Here is a tiny trained network, its code and every weight. The questions are about switching its units off for an input and a class, where a switched-off unit gives its printed mean instead of its output.

import numpy as np


def w(rows, s, z=0):
    codes = np.array(rows[::2]) - 128.0
    scale = np.full(codes.shape[1], s)
    scale[-1] = z or s
    return codes * scale


def f(y):
    return y / 2 * (1 + np.tanh(0.7978845608 * (y + 0.044715 * y**3)))


def log_softmax(a):
    a = a - a.max(-1, keepdims=True)
    return a - np.log(np.exp(a).sum(-1, keepdims=True))


def net(x, mask):
    res = np.array(x, float).reshape(1, 5) / 4 @ E
    y = f(res @ A[0][:, :-1].T + A[0][:, -1])
    res = res + np.where(mask, y, B[0][:, -1]) @ B[0][:, :-1]
    return log_softmax(res[-1] @ U[:, :-1].T + U[:, -1])


A, B = {}, {}
E = w([
[43,228,132,71,195,68,154,126],'x0',
[110,93,253,169,218,209,168,131],'x1',
[35,25,70,160,184,108,77,134],'x2',
[204,62,195,22,172,12,76,140],'x3',
[34,87,206,84,10,104,169,137],'x4',
],0.0038)
A[0] = w([
[159,101,159,93,149,80,115,135,2],'N1',
[107,112,234,158,204,187,146,134,95],'N2',
[66,95,186,110,54,114,142,138,38],'N3',
[238,249,208,109,63,151,159,118,86],'N4',
[144,156,19,109,52,63,112,135,87],'N5',
[191,155,73,144,206,141,120,129,126],'N6',
[79,170,88,182,102,187,141,131,101],'N7',
[176,80,165,80,161,48,109,127,113],'N8',
[169,85,164,82,156,55,106,124,152],'N9',
[26,2,57,152,190,104,102,121,82],'N10',
[172,86,166,82,158,55,108,131,87],'N11',
[232,19,118,170,46,185,107,135,96],'N12',
[188,153,79,142,196,136,122,136,56],'N13',
[105,116,241,160,206,192,143,130,96],'N14',
[46,101,195,93,14,111,149,133,142],'N15',
[197,154,73,143,218,151,120,125,156],'N16',
[47,229,140,85,194,82,135,128,131],'N17',
[188,155,82,145,194,133,119,136,51],'N18',
[74,175,87,181,95,193,137,123,127],'N19',
[71,172,82,183,98,196,144,123,130],'N20',
[138,148,31,107,59,68,110,126,89],'N21',
[51,226,135,87,189,78,134,139,56],'N22',
],0.0093,0.0032)
B[0] = w([
[97,231,113,95,74,183,195,3,140],'N1',
[162,82,77,40,96,92,128,101,221],'N2',
[43,172,162,118,82,117,135,12,157],'N3',
[22,198,26,124,106,152,93,203,229],'N4',
[159,60,88,20,99,98,125,112,206],'N5',
[81,92,199,128,122,101,97,139,191],'N6',
[151,179,167,97,129,184,159,114,181],'N7',
[161,155,177,99,136,198,148,157,225],'N8',
[171,132,181,111,153,182,132,191,229],'N9',
[33,214,31,128,91,147,100,197,253],'N10',
[145,181,160,98,121,193,163,113,205],'N11',
[122,31,89,227,135,206,179,88,246],'N12',
[58,159,158,117,83,116,136,44,156],'N13',
[167,73,78,29,93,94,120,108,228],'N14',
[73,67,243,145,145,82,64,148,225],'N15',
[93,72,221,135,135,90,85,165,215],'N16',
[153,20,109,214,141,180,138,151,210],'N17',
[56,161,155,115,81,120,136,39,153],'N18',
[167,155,180,94,142,186,147,148,196],'N19',
[167,153,189,94,143,191,145,159,203],'N20',
[157,87,92,36,106,100,132,99,194],'N21',
[106,95,79,189,92,192,180,38,181],'N22',
],0.025,0.0042)
U = w([
[201,210,198,96,153,191,190,149,131],'0',
[193,89,63,42,92,51,115,92,123],'1',
[45,213,31,153,100,132,94,203,99],'2',
[71,121,236,159,130,58,82,61,132],'3',
[154,64,79,244,145,170,191,74,112],'4',
[235,138,136,193,254,37,86,239,255],'5',
[148,231,99,151,144,69,167,6,82],'6',
],0.0071,0.0048)

Each question gives the input, the list of numbers given to net, and the class t.
The units are the neurons (one row each of A and B). Each row of codes is followed by its name. A weight is (code - 128) times the scale printed after its matrix; where a second scale follows, it is the last column's (A, B and U).
mask holds one flag per neuron, in row order. A switched-off neuron (its flag False) gives its mean, the last column of its row in B, instead of its output. The means were averaged over made-up inputs and are rounded, as every weight is.
A unit's drop is (log p(t) with every unit on - log p(t) with that unit switched off) / (log p(t) with every unit on - log p(t) with every unit switched off).
The circuit of an input: a set's keep is (log p(t) with only the set's units on - log p(t) with every unit switched off) / (log p(t) with every unit on - log p(t) with every unit switched off). Starting from the 12 units with the biggest drops (on a tie, the unit counted first), units are removed one at a time, each time the one whose removal leaves the highest keep (on an exact tie, the one counted first), for as long as the keep stays at least 0.8.
circuit, biggest first: the units of the circuit, biggest drop first
unit that matters most: the unit with the biggest drop
top k neurons: the k neurons with the biggest drops, biggest first
drop when u is switched off: that unit's drop, to one decimal
input [8,-1,-7,2,3], class 4: unit that matters most	N17
input [-4,8,3,5,1], class 1: top 2 neurons	[N14, N2]
input [2,-3,1,7,8], class 3: top 4 neurons	[N15, N3, N20, N19]
input [-3,-6,3,8,-8], class 0: top 2 neurons	[N8, N9]
input [-5,-1,-4,-4,-4], class 4: top 2 neurons	[N12, N10]
input [8,8,1,1,-7], class 1: top 3 neurons	[N14, N2, N12]
input [1,4,7,6,7], class 2: top 2 neurons	[N10, N16]
input [7,-6,-5,-6,7], class 3: top 2 neurons	[N15, N12]
input [7,1,-7,-1,-1], class 2: top 2 neurons	[N4, N12]
input [0,7,-8,-4,-1], class 2: top 2 neurons	[N4, N5]
input [-3,-5,3,-4,-5], class 1: top 2 neurons	[N5, N15]
input [6,5,2,3,1], class 4: top 4 neurons	[N17, N22, N5, N21]
input [8,-6,-7,-8,3], class 0: top 4 neurons	[N20, N19, N7, N12]
input [-1,6,3,-3,6], class 1: circuit, biggest first	[N14]
input [-2,2,3,-8,-8], class 0: drop when N19 is switched off	1.6
input [6,3,-1,-2,-4], class 4: drop when N22 is switched off	0.2
input [-1,-3,-1,4,2], class 0: drop when N1 is switched off	0.1
